Below is a small trained network, with its code and all its weights. Each question gives an input and a class and asks what happens when units are switched off, that is, made to give their printed mean instead of their output.

import numpy as np


def w(rows, s, z=0):
    codes = np.array(rows[::2]) - 128.0
    scale = np.full(codes.shape[1], s)
    scale[-1] = z or s
    return codes * scale


def f(y):
    return np.maximum(y, 0)


def log_softmax(a):
    a = a - a.max(-1, keepdims=True)
    return a - np.log(np.exp(a).sum(-1, keepdims=True))


def net(x, mask):
    res = np.array(x, float).reshape(1, 5) / 4 @ E
    y = f(res @ A[0][:, :-1].T + A[0][:, -1])
    res = res + np.where(mask, y, B[0][:, -1]) @ B[0][:, :-1]
    return log_softmax(res[-1] @ U[:, :-1].T + U[:, -1])


A, B = {}, {}
E = w([
[87,103,174,2,101,138,14],'x0',
[141,126,236,206,112,153,157],'x1',
[200,4,85,104,148,133,123],'x2',
[155,111,50,151,221,196,78],'x3',
[197,138,102,96,71,234,92],'x4',
],0.0093)
A[0] = w([
[249,58,183,209,183,144,161,186],'N0',
[96,132,207,71,32,116,94,114],'N1',
[52,153,156,175,151,20,160,157],'N2',
[233,4,61,96,195,156,130,162],'N3',
[151,53,16,34,175,126,116,140],'N4',
[89,73,176,2,6,178,87,159],'N5',
[150,136,118,118,125,119,97,15],'N6',
[25,110,177,104,164,24,193,107],'N7',
[118,138,167,168,149,44,181,119],'N8',
[61,192,164,166,203,173,118,222],'N9',
[85,146,93,26,110,143,82,251],'N10',
[116,152,64,127,228,181,31,219],'N11',
[95,138,154,153,131,68,241,175],'N12',
[196,186,164,222,65,96,208,82],'N13',
[137,170,213,54,95,144,63,170],'N14',
[195,228,150,253,65,182,160,188],'N15',
],0.0092,0.003)
B[0] = w([
[108,1,113,119,82,203,159,207],'N0',
[108,117,134,70,38,111,89,208],'N1',
[54,92,59,150,175,86,105,233],'N2',
[234,80,87,166,137,196,84,252],'N3',
[244,206,76,184,154,70,159,246],'N4',
[180,120,196,78,44,89,73,245],'N5',
[139,149,99,124,122,125,130,137],'N6',
[91,92,49,107,154,48,78,231],'N7',
[80,52,42,131,103,88,133,205],'N8',
[44,101,166,65,162,177,123,194],'N9',
[151,217,172,110,91,47,70,225],'N10',
[156,187,180,109,245,163,123,230],'N11',
[73,82,96,169,123,83,168,222],'N12',
[83,122,101,201,11,157,176,220],'N13',
[134,113,193,60,105,138,108,209],'N14',
[89,176,146,105,91,169,204,235],'N15',
],0.0093,0.013)
U = w([
[46,156,196,77,220,190,86,217],'0',
[227,220,96,145,171,69,125,97],'1',
[236,31,99,159,134,193,134,30],'2',
[69,106,124,172,45,157,255,3],'3',
[124,98,211,41,36,73,41,180],'4',
[28,31,64,153,140,30,106,165],'5',
],0.0094,0.0013)

Each question gives the input, the list of numbers given to net, and the class t.
The units are the neurons (one row each of A and B). Each row of codes is followed by its name. A weight is (code - 128) times the scale printed after its matrix; where a second scale follows, it is the last column's (A, B and U).
mask holds one flag per neuron, in row order. A switched-off neuron (its flag False) gives its mean, the last column of its row in B, instead of its output. The means were averaged over made-up inputs and are rounded, as every weight is.
A unit's drop is (log p(t) with every unit on - log p(t) with that unit switched off) / (log p(t) with every unit on - log p(t) with every unit switched off).
The circuit of an input: a set's keep is (log p(t) with only the set's units on - log p(t) with every unit switched off) / (log p(t) with every unit on - log p(t) with every unit switched off). Starting from the 12 units with the biggest drops (on a tie, the unit counted first), units are removed one at a time, each time the one whose removal leaves the highest keep (on an exact tie, the one counted first), for as long as the keep stays at least 0.8.
circuit, biggest first: the units of the circuit, biggest drop first
top k neurons: the k neurons with the biggest drops, biggest first
drop of u: that unit's drop, to one decimal
input [4,-1,-3,5,2], class 1: circuit, biggest first : N11; N0
input [-2,5,6,-4,4], class 3: circuit, biggest first : N13; N15
input [-6,1,8,-1,-4], class 2: top 2 neurons : N3; N0
input [-3,6,8,-4,1], class 3: circuit, biggest first : N13
input [-6,-4,-4,3,-1], class 3: circuit, biggest first : N7; N15
input [-7,-8,3,3,0], class 2: top 2 neurons : N3; N10
input [7,-8,-6,5,-4], class 1: top 4 neurons : N4; N11; N0; N10
input [-3,-7,-6,4,3], class 1: top 2 neurons : N0; N14
input [2,4,0,-2,-2], class 5: top 2 neurons : N10; N5
input [-8,7,-5,2,-8], class 5: top 3 neurons : N2; N7; N8
input [-7,1,-6,5,-3], class 3: top 2 neurons : N15; N13
input [-1,2,-3,-1,8], class 3: top 2 neurons : N15; N10
input [-3,-5,6,3,-1], class 2: drop of N3 : 1.0
input [1,-7,8,-5,-5], class 1: circuit, biggest first : N4
input [5,-3,7,8,2], class 1: drop of N4 : 0.6
input [2,-3,7,-1,-4], class 1: drop of N4 : 0.3
